Below is a small trained network, with its code and all its weights. Each question gives an input and a class and asks what happens when units are switched off, that is, made to give their printed mean instead of their output.

import numpy as np


def w(rows, s, z=0):
    codes = np.array(rows[::2]) - 128.0
    scale = np.full(codes.shape[1], s)
    scale[-1] = z or s
    return codes * scale


def norm(h):
    return h / np.sqrt((h * h).mean(-1, keepdims=True) + 1e-5)


def f(y):
    return y / 2 * (1 + np.tanh(0.7978845608 * (y + 0.044715 * y**3)))


def log_softmax(a):
    a = a - a.max(-1, keepdims=True)
    return a - np.log(np.exp(a).sum(-1, keepdims=True))


def net(x, mask):
    res = np.array(x, float).reshape(1, 4) / 4 @ E
    u = 0
    for l in range(3):
        y = f(norm(res) @ A[l][:, :-1].T + A[l][:, -1])
        res = res + np.where(mask[u : u + 4], y, B[l][:, -1]) @ B[l][:, :-1]
        u += 4
    return log_softmax(norm(res)[-1] @ U[:, :-1].T + U[:, -1])


A, B = {}, {}
E = w([
[204,209,139,152,89,142,225],'x0',
[105,233,181,253,163,148,55],'x1',
[59,205,22,79,183,81,154],'x2',
[48,88,228,190,187,39,168],'x3',
],0.0042)
A[0] = w([
[189,255,85,119,123,236,136,123],'0.n1',
[190,242,18,226,136,51,123,250],'0.n2',
[177,245,5,23,176,39,36,249],'0.n3',
[112,225,117,237,160,118,40,167],'0.n4',
],0.0042,0.0022)
B[0] = w([
[175,96,113,80,145,210,34,204],'0.n1',
[2,63,173,167,60,106,88,223],'0.n2',
[73,82,118,92,149,227,66,254],'0.n3',
[183,78,82,103,20,223,180,212],'0.n4',
],0.0081,0.0042)
A[1] = w([
[165,62,124,254,143,47,206,150],'1.n1',
[191,47,126,85,103,70,124,131],'1.n2',
[117,224,54,191,204,82,152,3],'1.n3',
[138,167,107,97,107,30,99,69],'1.n4',
],0.0054,0.0016)
B[1] = w([
[3,161,121,114,105,115,176,251],'1.n1',
[170,115,118,248,75,86,82,223],'1.n2',
[150,176,183,148,151,113,126,65],'1.n3',
[235,158,104,101,173,202,103,61],'1.n4',
],0.0062,0.0017)
A[2] = w([
[151,79,135,206,35,56,105,251],'2.n1',
[83,148,158,165,89,122,163,95],'2.n2',
[2,127,187,77,187,24,203,237],'2.n3',
[166,108,135,184,116,134,194,32],'2.n4',
],0.0067,0.0017)
B[2] = w([
[125,42,132,166,180,141,223,223],'2.n1',
[254,147,91,70,211,141,127,164],'2.n2',
[115,150,96,41,52,225,33,255],'2.n3',
[212,215,196,185,123,125,166,132],'2.n4',
],0.0083,0.0053)
U = w([
[114,216,149,118,205,63,174,48],'0',
[99,61,125,227,144,93,240,205],'1',
[93,224,80,148,178,54,113,4],'2',
[2,96,64,44,50,205,27,216],'3',
],0.0071,0.0032)

Each question gives the input, the list of numbers given to net, and the class t.
The units are the neurons (one row each of A and B). Each row of codes is followed by its name. A weight is (code - 128) times the scale printed after its matrix; where a second scale follows, it is the last column's (A, B and U).
mask holds one flag per neuron, layer by layer. A switched-off neuron (its flag False) gives its mean, the last column of its row in B, instead of its output. The means were averaged over made-up inputs and are rounded, as every weight is.
A unit's drop is (log p(t) with every unit on - log p(t) with that unit switched off) / (log p(t) with every unit on - log p(t) with every unit switched off).
The circuit of an input: a set's keep is (log p(t) with only the set's units on - log p(t) with every unit switched off) / (log p(t) with every unit on - log p(t) with every unit switched off). Starting from all 12 units, units are removed one at a time, each time the one whose removal leaves the highest keep (on an exact tie, the one counted first), for as long as the keep stays at least 0.8.
circuit, biggest first: the units of the circuit, biggest drop first
top k neurons: the k neurons with the biggest drops, biggest first
top k neurons in layer l: the k neurons of layer l with the biggest drops, biggest first
input [1,7,-7,-2], class 1: circuit, biggest first : (0.n3, 2.n3)
input [6,-7,2,0], class 1: top 3 neurons : (2.n3, 1.n2, 1.n1)
input [5,-1,-1,-1], class 1: circuit, biggest first : (2.n3)
input [7,-2,-3,1], class 0: circuit, biggest first : (0.n3, 2.n4)
input [0,6,2,3], class 1: top 3 neurons : (0.n4, 2.n3, 0.n3)
input [-4,1,-8,-6], class 1: circuit, biggest first : (0.n3, 2.n3, 2.n1)
input [3,4,-6,-1], class 1: top 3 neurons : (0.n3, 2.n3, 2.n1)
input [3,8,-2,-2], class 1: top 4 neurons : (2.n3, 0.n3, 2.n1, 0.n2)
input [-3,5,-8,-4], class 1: top 3 neurons : (0.n3, 2.n3, 2.n1)
input [5,7,-3,1], class 1: top 2 neurons : (0.n3, 2.n3)
input [1,1,0,1], class 1: top 2 neurons in layer 0 : (0.n4, 0.n3)
input [-5,8,-8,1], class 1: top 2 neurons : (0.n3, 2.n3)
